Each row is followed by its class number.
[-51  23  22  41  17 -38   4 -23  -7 -73 -26  23 -37  10  30 -33 -61  -1
  15  44 -14  -7 -14 -46  30 -36 -22 -38  62  34  26 -16  51   7   0 -15
  -1  26 -16 -18 -15] | 1
[ 21  41 -17 -37  27 -13  42  10  49 -14   6  18   7 -17  -6 -21 -20  27
  30  77 -37  56   4  -4  20  56  33 -66 -43  15  16  23  52  -5  18 -50
   1  31 -18  36  -6] | 6
[-39   8   9 -16 -18 -32  37  -2 -21  18  43   1 -34  47  23  -4  -1  12
 -51  21 -64  21  27   8  35 -19 -25  -8  57  37   8  30  11  48 -18 -31
 -37  35 -25 -38  -9] | 7
[ 10  23   3  14  25 -59  28  26 -26 -41 -16  24  35 -26  15 -31 -69  20
  88  37  45   9 -21 -16   8   1  34 -26  24  12   1  51  13  -2  25   2
  26  46 -21  20  15] | 8
[  1 -23   3  40 -60 -31 -36  68 -32 -13  11 -43 -15  18   0   6  41   0
 -35 -17 -82   2   1 -19 -12 -30 -75 -56  15  -7  -8 -20 -10  28  -9 -22
  13  17  22  25  -8] | 1
[ 15   3  22 -16  22 -37  -3 -45  -8  25  77 -47  16 -14 -10  21   0  18
 -12 -37 -17 -20  43 -12  26  -5 -29 -31   4  13  -2 -19  27  14  40   1
 -79 -33   4 -49  57] | 7
[ 11  18  -2  17  20 -38  -7  53 -41 -31   5 -10 -23  40  32  28 -18  40
 -18  66 -36  22  -2  -3  16  -8 -16 -33  48 -40  16 -13  46  23   9 -33
 -20  61   6  42  -6] | 8
[ 27  14 -11 -13  43 -41   8   9 -19 -47  12   1 -15   6 -22 -67 -40   6
  48  81   3  -8   9 -22  -1   0  18 -45  17  21  20 -34  39   9  41 -16
 -38   0   3 -13  82] | 0
[-29   9  37 -11 -17 -12  10  14 -43  51 -35   2 -24  39  14   3  -6  34
 -64 -31 -49  62  -4  24  37  17 -26 -41  43   5 -42 -32   2  23 -32 -12
 -18  11 -29  32  32] | 10
[-12 -26  13 -30  12 -61   0 -40  37  41 -12  19  -5  18 -36 -12 -37 -11
  -7  39  -5  13  12 -31  17  -7  -1 -11   8  27  26 -30  38  -6  30  26
 -60  14   4 -44  45] | 8
[  9  -8   7 -31  27  20 -52 -56  -5  -7   6 -21  -7 -27 -60   6  -8  10
 -11  -8 -38  -5  24 -23   8  -6 -14 -62  -5  21  -5 -40   5   1  26   1
 -21   3  25 -17  63] | 10
[ -10    0   41    0   19   -8   -3   10  -43    1   18   -5  -10   39
    8  -11   40  -34  -13   36  -38   20    7   -1    3   43  -21 -109
   19   49   42    3   15   33    2  -27    2   30  -36  -17   13] | 1
[-68 -41  25 -21 -42 -40  17  53 -26  49  24 -26 -25  52  19  -8   0  -3
 -59  59 -53  39 -10 -24  23  61 -16 -50  68  33  21   7   9  13 -59 -21
 -52 -24 -11  -3 -36] | 1
[ -9 -52 -12  51  -8  -3  -1   7   7 -12  17   4 -50  20  21  -8  21   4
 -43   7 -37  10  26  18  47 -18 -42 -20  41 -25   6  -4  -1  29 -45 -13
  -6  36 -12  17 -35] | 9
[-23 -32   2 -45  -7  21 -46   6 -59   2  25 -18 -23  68 -12  12  58  13
  -7  14 -53  21   0  30   4   8 -65 -50  34 -34  41  44 -35  19 -25  20
 -28  26   8  24  28] | 3
[ -2  17  -8 -28  21 -16 -16   7  14 -13  21 -60  26 -34  17  12 -11  26
  11  -9 -32 -43   5   1 -34  12  31 -37  16  21   4 -41  27 -27  32 -26
 -21 -15 -10 -17  26] | 8
[ 10  -7  11   4  23 -25 -29  53 -79  -1 -18 -18 -35  12  27 -23   4   9
  10  39  -1  74  -1  18 -27 -12 -33 -33  64 -33   9 -22  -2  27  -7   2
   5 -18 -16   9 -10] | 2
[-18  16 -11  32   9 -22  -6  12 -34 -35 -23  -3 -43  85   1   2  -7   3
 -26  59 -41 -13 -11 -10  27   4 -19 -37  42  -7  23 -34  20  29   5 -54
 -33  70   8   5   9] | 5
[ 34  -3  16   8  10 -35 -26 -34 -59   2 -38 -22 -21 -41 -31 -24 -46 -50
  45  55  32   7 -28 -27  11  26 -40 -14 -13   5  17   5 -13  21  44  18
  -3 -17  26  10  13] | 10
[  2  -4  14   1  25  -8  19 -18  35 -46 -24  24  19  -4  49 -55 -20  18
  26  59   4  19  -8 -25  -4 -31 -11 -50  18  36  19 -19  53 -10  39 -33
 -33   2 -27  11  25] | 3
[-15  31  -9  19  18   6  -9 -39   8  -3 -28   5   0 -23   7 -15  -4 -17
  25  58 -35 -24  15   6  10  54  -3 -18 -21   8  -7 -49  32   6  76 -68
  24  23 -27  -2  -1] | 5
[ -6  67 -17 -12  60 -16  10 -31  10 -48 -13  18  18   1 -10 -53 -67 -35
  53  84 -24  13 -50   6   0  -5   2 -67 -16  19  24 -35  45 -12  43 -53
  -2  31  -7   6  24] | 11
[  0  13 -35  13   9 -11  34 -26  25 -28   2  -2 -26 -24  15 -54 -33  29
  30  93 -16 -45 -36 -27  13  12  -8  -7 -12  32   5   2  32   2  26 -30
 -53  10  15  14  34] | 10
[ -4 -30 -45  14  -3 -60  -4  46 -10  16  15 -25 -39  60  14   9  44  40
 -15  82 -61  30  40 -14  30   6  -4 -60  67 -34  -5 -10  20  47 -10 -23
 -36  17  18  25   3] | 2
[ -2  35 -20 -17  11   3  45   2  14  32   9 -20  58  10  33   8 -50  26
  55  24  10  -9 -59  -7  21  20  16   5   9  -8  20 -11  17  -3  37 -23
 -26 -26  12 -12 -21] | 7
[ 16 -17   4  32 -14 -29  11  42 -29   8  13  19   1  13   2 -22   9   7
 -31  81 -42  25  43 -32  16  16 -21 -59  37  22 -17   4  16  37  13 -54
  -8  32   7  32   6] | 0
[-34  21  12  23  57   4  19 -85 -14  19 -31 -19  12  -1  -9  -2 -44 -67
  15  -9  56   5  37  13  43   8  36 -65  13  -5  19  14  39  21  42   0
 -14  15 -30 -22   6] | 8
[-39  38   3  25 -20  -3   6  41 -43 -15 -10  22 -13  56  28  12  31  17
 -10 -17 -20  53   2 -13   3   4 -25 -50  26 -29 -16  12 -14  28 -10 -37
  28  14 -13  51  -8] | 9
[-18  16 -11  53   3  25  10 -15  -7 -22 -31   8 -46 -31   1 -31 -21 -24
 -20  37   3   7 -22 -24  25 -45 -60 -22 -41 -21  -4 -14  24  17  53 -30
 -36  18 -25   0  25] | 9
[-20  40  -2  21  -3  -8  30  -9 -15  -9  -5  63 -10 -65  19 -13 -31  39
  30  57 -25 -19  -4 -58  15   2 -52   5 -20  39 -26  24  22  19  77 -23
 -22 -17   0  10  45] | 7
[-60   3  26  14 -24 -41  30  43 -79  33   4   7 -36  58  37 -16   8  13
 -34  64 -35  22 -15 -11  17   4 -60  -4  62  -4  -2  38   7  36  22 -35
 -53  37  -6  16  12] | 7
[ -2   4  -6 -26  -2 -78 -12  27 -86 -25 -22  26 -40  59  23 -45  14   2
 -35  35 -70  24  21  37  25  32 -21 -50  35   9  -1 -18  23  38  -4 -12
 -22 -15  12   0   1] | 5
[ 13 -12  22 -50  14 -27 -28   2 -35 -17  25 -71 -18  -8 -20 -25 -26  21
   8  -1 -10  18 -13  -7  10 -20 -12 -34  11 -22  10 -35  22 -23  16  14
 -59 -22   0  -9  48] | 10
[ 21  57 -10  -6  25  25  35  12 -26   0  41  26  10 -25 -12   6 -61 -46
  25  45 -36 -28 -60  -2 -10 -42 -18 -44 -50  17  28  17  21  -2  55 -11
   2  -3  13  21  -4] | 4
[ -7  19   6  45 -18  23  22  58 -19  49  -5  18  -5  60  19  36 -20  27
 -36   4 -40  44 -11 -41   1 -75 -29 -40  13  11 -25 -25  23  20  14 -28
 -55  32  24  12  15] | 11
[  8   6  -7 -13   5 -41  10  26 -17   1 -24 -37  15   9 -11 -30 -57 -10
  24 -40 -13  23   1  27  11 -23  16 -69 -10 -13  -9 -17   9   8  10  16
 -29 -19   0   4  56] | 4
[ -4  46   4  -6  32 -45  42 -15  13 -18   0   1 -18 -20  -4 -44 -44 -67
   8  49 -14  -8 -67  33   8  22 -10 -19 -50  23  12  -5  28 -20   1 -29
 -22   1 -41  19  23] | 11
[ 51 -18   6   1   7 -87   8  41  13 -22  10  12   1 -21 -34 -59 -29  -2
  29  62  11  15 -20 -16 -22  27  -4  -1  15  29  -3 -12 -14   0 -28 -13
  -1   1   3  27  63] | 0
[-49   1  27 -29  33  20 -29 -40  14  22 -39 -29   3  13   3  34 -38  29
  25  25   3  28   6 -39  30  23   8 -34  35 -21  27 -38   0  -8  31   8
 -48   8 -35 -32  54] | 4
[ 18   1 -27  -6  -6 -10  -5  27 -30 -10  48 -55  13   1 -23 -18  -9  34
 -41   8 -47  31  46 -25  47 -21 -15 -72   5  -8 -26 -45  30  33  38 -13
 -63  -7   2  -8  41] | 6
[ 15  23 -20  19  17 -53  19  -3 -12 -15 -15  52  -7   4   0 -49 -27 -12
  43  51  -3  12 -23  23  23 -19  -4 -42 -12   4 -20  15  38  14  21 -12
   6  20   5  33  11] | 3
[  0 -10   3   0  -1 -35 -19  15   8  44 -15  -9   3  15 -29  29  -1  27
   4  -5 -22  33  21 -16   4  -3 -17 -44 -14 -14 -18 -32  28   4  39  15
 -34   6   2 -15  55] | 2
[-32  31  -8  20 -26 -25  32   5   5  -1 -40  27  18  -4  -8 -35 -59  -8
  45  51  17  25 -24 -19  15  39   1 -34 -18  31 -23  25   9   6  20 -41
   4  16 -25  32  10] | 3
[ 55 -40  -1 -18  45  11 -11  14  14  43  17   2  44 -10 -50 -20 -32  18
   2  42  42  74   0  -3 -36  -7  11 -17   4 -22 -12 -25  13  -6  -2   1
 -25  -8  35  -8  35] | 2
[ 10  -3  10  40   0 100  54   8  -7  48  16   9   5  16  34   2   8  35
 -28  17 -43   1  20 -27  21   0 -22 -42  58  36   1 -21 -11  21   6 -42
   2  21 -20  39 -30] | 6
[ 12  24   4 -37   2  39   3  -4 -34  10  -1 -27  -4  22   9   6  29  23
 -29  11 -57  48  40  11  20  60 -15 -70   6 -20  15  34   2   9  -9 -31
  -2  -2   8  38 -47] | 6
[ 21  19  34   0  18 -42 -39 -23 -49  19   9  11  35 -17   8  37 -23  43
  22 -15   6  -6  37 -45  -2 -28 -21 -32   2   9 -11   1  44  -5  89  33
 -44   8  24 -49  38] | 8
[-16  -6  24 -17  35  17 -26 -41  10  26  -5  -9   8   0 -44  62  12   9
  10   6   5 -11  -1 -40  26  24   4 -33   0 -27   8 -10   3 -33  34  17
 -13  14 -20 -19  29] | 2
[ 13  12  -8 -16 -23  14   4  12 -24 -11   4 -31 -22  36  17 -18  53  35
 -38  29 -28  25  -2 -24   7  35 -54 -13  -2  -9  20  11 -26  25  -9  -7
 -55  -6  -5   9  19] | 6
[-24 -20  25 -27  26 -10   7  -3 -27 -16  12   0 -10  56  -4  -4  38 -30
   6 -27   2  27  23  21   9  33  15 -53  22 -19  40  18  -2  -3 -24   3
  -2 -16 -18  33  10] | 5
[-18 -40 -12  16 -12 -13 -15  49   5 -35  25 -38 -28  36  12   2  41   4
  23  24 -68  20  13  32  25  -6 -56 -68   0 -54  57  -6  27   6  16  -9
   7  60 -49  25 -22] | 2
[ 50  17  12  12  26 -58  23  32  -7  15  -5  22 -17  -6 -17 -37 -45 -14
  38  67   8  -5 -46   7 -11  40  -4 -18 -16  19  16 -21  27 -13   3 -18
 -20   0   7  18  28] | 0
[ -1 -18  22  34  -3 -36   4 -11 -21  26 -34   8 -39  26   8 -10  41 -56
 -58  45 -26  -7 -37  -2  -1 -21 -48 -69  29  38   4  47 -13  14 -29 -36
 -36  39   3  24 -13] | 3
[ 21   6  18 -20 -14 -69  17  -4 -23  -3  35  -3 -23  22 -44 -20 -23  12
  23  28 -28  -7  29 -22  38  25 -26   5 -10  -9   0  -1  17   7  37  -9
 -27  12  11  -1  40] | 7
[  5  15  14  -3   1  25 -44  -6 -23   5  52 -29   2 -12 -16  27  19  21
  16 -12 -18 -26  31 -45  18 -30  -9 -37 -48 -39  -8 -48  25 -32  85   8
 -50 -18  -7 -54  12] | 4
[-35 -14  10 -10  -5   1   9  10  -7  11 -14  11 -43  44 -24  12  34   4
 -21  36 -67  11  11 -16  44  21 -11 -63  15 -27   2  21  15  11 -10 -13
   7  37   4  50  29] | 1
[ 39  -6  15  22   3   3 -15   6  -3  10  23  -3  22  16 -45   7  -7   1
 -29 -23   6  13 -14 -12  45 -28 -46 -22 -25 -52  -3 -59  13 -12   8   6
 -34   4   0  -1  23] | 0
[  1  -4 -24  21  44  35  17 -58  75  53   2 -13  36 -48   7 -11 -11  -7
  82  72  -1  35 -16 -16  11  -4 -11 -44  41  17  38  23 -19  23  28 -27
  28  57 -26  15  -7] | 6
[-20  15   3   6  -3 -23 -17 -38 -23  42 -53 -46 -15  50  10  25  -7  13
   3 -10 -16  -8  -2  12  25   5 -27  13  22 -48  -6 -13   5  12  38  -6
 -43  31  11 -15  39] | 5
[ 24  -6   3  -8  -5 -41  15  26 -13 -22   0 -14  -9  68 -15  12 -15  14
 -11  12 -44  26  35  -4  52  33  22 -59  39  -7  12  -6   8  17 -33 -41
   3  35   0  31 -19] | 5
[ 21  50  -5  -8  -3 -11  -7 -57   9 -41  -9 -20 -15   3 -40   0 -49 -16
  19 -30   4   0  16  -7  55  -6 -15   1 -29 -44  20 -11  14  -7  -4  11
  -1 -19  -3 -20 -19] | 0
[  36   35  -15   26   41  -77   31   -7  -27   11  -19   37   16   16
   16  -39    0   -9   47   90   21  -53 -114  -20   25   20  -22  -18
   15   -3    9   -2    0   -3   29  -22  -36    0   41   12    5] | 7
[  3 -27   1  -5  -2  -5 -31  20 -21   8  18 -38   5  -6 -32  -4  -1  20
  41 -31   1  30  31 -17   4 -41 -14 -57 -37 -30   3   6  24 -12  55  11
 -62   3  10 -31  47] | 5
[-17 -10  10   2  -8 -37  -9  28  -5  45 -61  26 -49  64  12   9  -4  17
 -58  43  -4  85 -37  -1   9  22 -21 -41  43  14   2   8  -3  21 -93 -19
 -66   5  13   9 -23] | 3
[ -9 -31  -2  -3  59  10 -17  -8 -50  -2  11 -30  17  -7 -19 -14 -14 -22
  19  17  -9  33  29  -2  38 -42 -15 -86  40 -34  16 -21  34  33  80  30
 -20  10   4  27  67] | 6
[  9  -8  17   5  21  48 -32  46 -45  -1  37 -37 -18 -11  19  15 -10  40
  44   0 -14 -23  35   1 -49   6   4 -28 -17  -6  15 -29  21 -13  60   2
 -40  -4   3 -21  45] | 4
[ -1  -3   1  32  14  -2  22  18 -20   0 -33   9 -19   6 -24 -20 -71  -1
  33  21  26  19  -5 -13  16  27  16 -18  17  18   8  11   6   9  -3   7
  -1  34  10  18   3] | 6
[-12   1 -21  -8  19  10  22 -45  15  38  24 -80   0  30 -28   1 -18 -43
  26  48  -8   2  13 -38  28 -63   0 -18  17 -72   8  -8  20  -1  62 -16
 -58  -7  34  39  44] | 11
[ 35 -35   7 -18  14  26 -19 -22   5 -18 -13 -69  27 -26   4   2  22  21
   1 -53 -13 -36  26  -8  -2   4 -11 -44 -20   8  20   5   2 -16  42  30
 -48 -10  13 -19  50] | 6
[-25   0   7  22  15  19 -19  22 -32 -35  -7  48 -34  33  18   1 -15  42
 -17  56 -58  18  18 -16  14 -19 -34 -33  54 -24   1 -15  10  13  -3 -23
   2  47  15  41  -1] | 4
[ -3  17 -10  50  33 -30   0  22 -24   6 -20  37  -1  -8 -21 -43 -85  13
  47  62  22  64 -14 -18   3 -23 -26 -67 -17  14   5   6  64  18  53  -6
 -46  54  37  -5  17] | 6
[-19  22  -3  45  37 -30  21 -25  19 -22 -13  10 -17 -25  21 -50 -41 -50
  41  73   6 -14 -24 -11 -36 -52 -21 -11   4   2  15  -1  32   5  58 -29
  -7  23   7  32  34] | 4
[ -9  33  30  31  38  13  62 -62  36   2  48  14  14  -2 -17 -23 -87 -45
  40  42   1 -26  16  -4  -6  23  24 -16  51  78  14  -7   8   7  21 -76
  68  80 -54  10   8] | 9
[  5 -19   9  -6   5  32  24   9 -15  -6  26  -1 -26  52  -6  -6  23  -4
 -24  52 -42   1  -2 -19  29 -12 -17 -16  33 -18  14  11 -21  -4 -26 -24
 -19  34  -5  43   4] | 11
[ -7 -27  19 -23 -17  -6 -29 -31  15  24 -13 -28 -24  -7 -29  15   5 -38
  -5 -50 -20   7   8  37  12 -15 -43 -26 -79 -14  21   7  33 -14  32  38
 -48  -2 -17 -28  33] | 3
[-14 -20  16 -20  -3 -17  28  28 -31  15 -10  40 -48  54   4 -21  34   2
 -42  36 -54  -2  27  -6  -3  28  -3 -30  56  26  13  -9  -5  13 -22  -7
  -4   0  -6  46  19] | 8
[  9  30  -2   9  12 -26  18 -21 -53 -34 -32 -13 -38  84   0  -1  -7  -3
 -21  52 -27  -4  14  -3  37  63 -33 -62  41 -37  31  18  13  18 -21 -27
 -20   3  28  54 -27] | 2
[-20 -33   1  -4  -6 -38  57  12   9  -1  43  24 -43  35   0 -34  -1 -29
 -41  51 -15  17  -2 -16  23 -26   2  19  68  21   2  15 -19  31 -42 -10
   2  15 -31  31  26] | 9
[ -6  22 -24  12   4 -29  -2 -23  21 -35 -18  -2 -26 -28  20  -8  12 -45
  46  87  20  10 -10 -31  19  -6  17 -24 -30  -4  18  35  30   9  39 -31
   2  -2 -20  -2 -51] | 3
[  6  -9 -23 -56  24  28   8 -24  -2   7  39  16   4  11 -34 -12  29  29
 -13  13 -33   6  34 -51  41 -28  13 -37   4 -14  -2 -27  22  -2  45  37
 -48 -54  30   4  49] | 6
[-20   9 -17 -43   6  46 -51  18 -40 -19   1  15   7  -1  40  10  60  72
 -51  49 -69  56  19 -21 -16  19 -42 -48  16  -1   5  23   8  20  17 -16
 -33  -5  30  -6 -18] | 6
[-18   2 -10 -13 -10 -62 -21 -16   5  -2  -7 -50  29  -4 -15   5 -13   4
  28  -7 -58 -48  -3  -1   8  -4 -24 -17  13  -4  -8 -14   8   4  67 -21
  -7  31  25 -14  47] | 7
[ 18  53   9  32  20 -28  34 -44  32  38 -26  67  17   2  24   0 -25  -5
  66  29  13 -23 -43 -33   4   8 -14 -23 -14  34  27  14  31 -21  30  -3
  -8 -12  22  -7 -29] | 0
[ 30  13   6   0  32 -22  51 -41  19  -2   1  -8  -4 -16  -4 -12 -56 -49
  15  83 -39 -21 -13 -14  62  14   1 -59 -10  48  26   7  25   9  30 -35
 -23  38 -40   5  15] | 11
[-19   6 -13 -36  -4  39  23  -3 -48 -16 -61   9 -45  58  16 -44  32  -9
 -35  68 -47  -2 -17  -7  24  75 -24 -61  21  12  33   2 -32  28  -4 -36
 -18 -14 -16  23  21] | 9
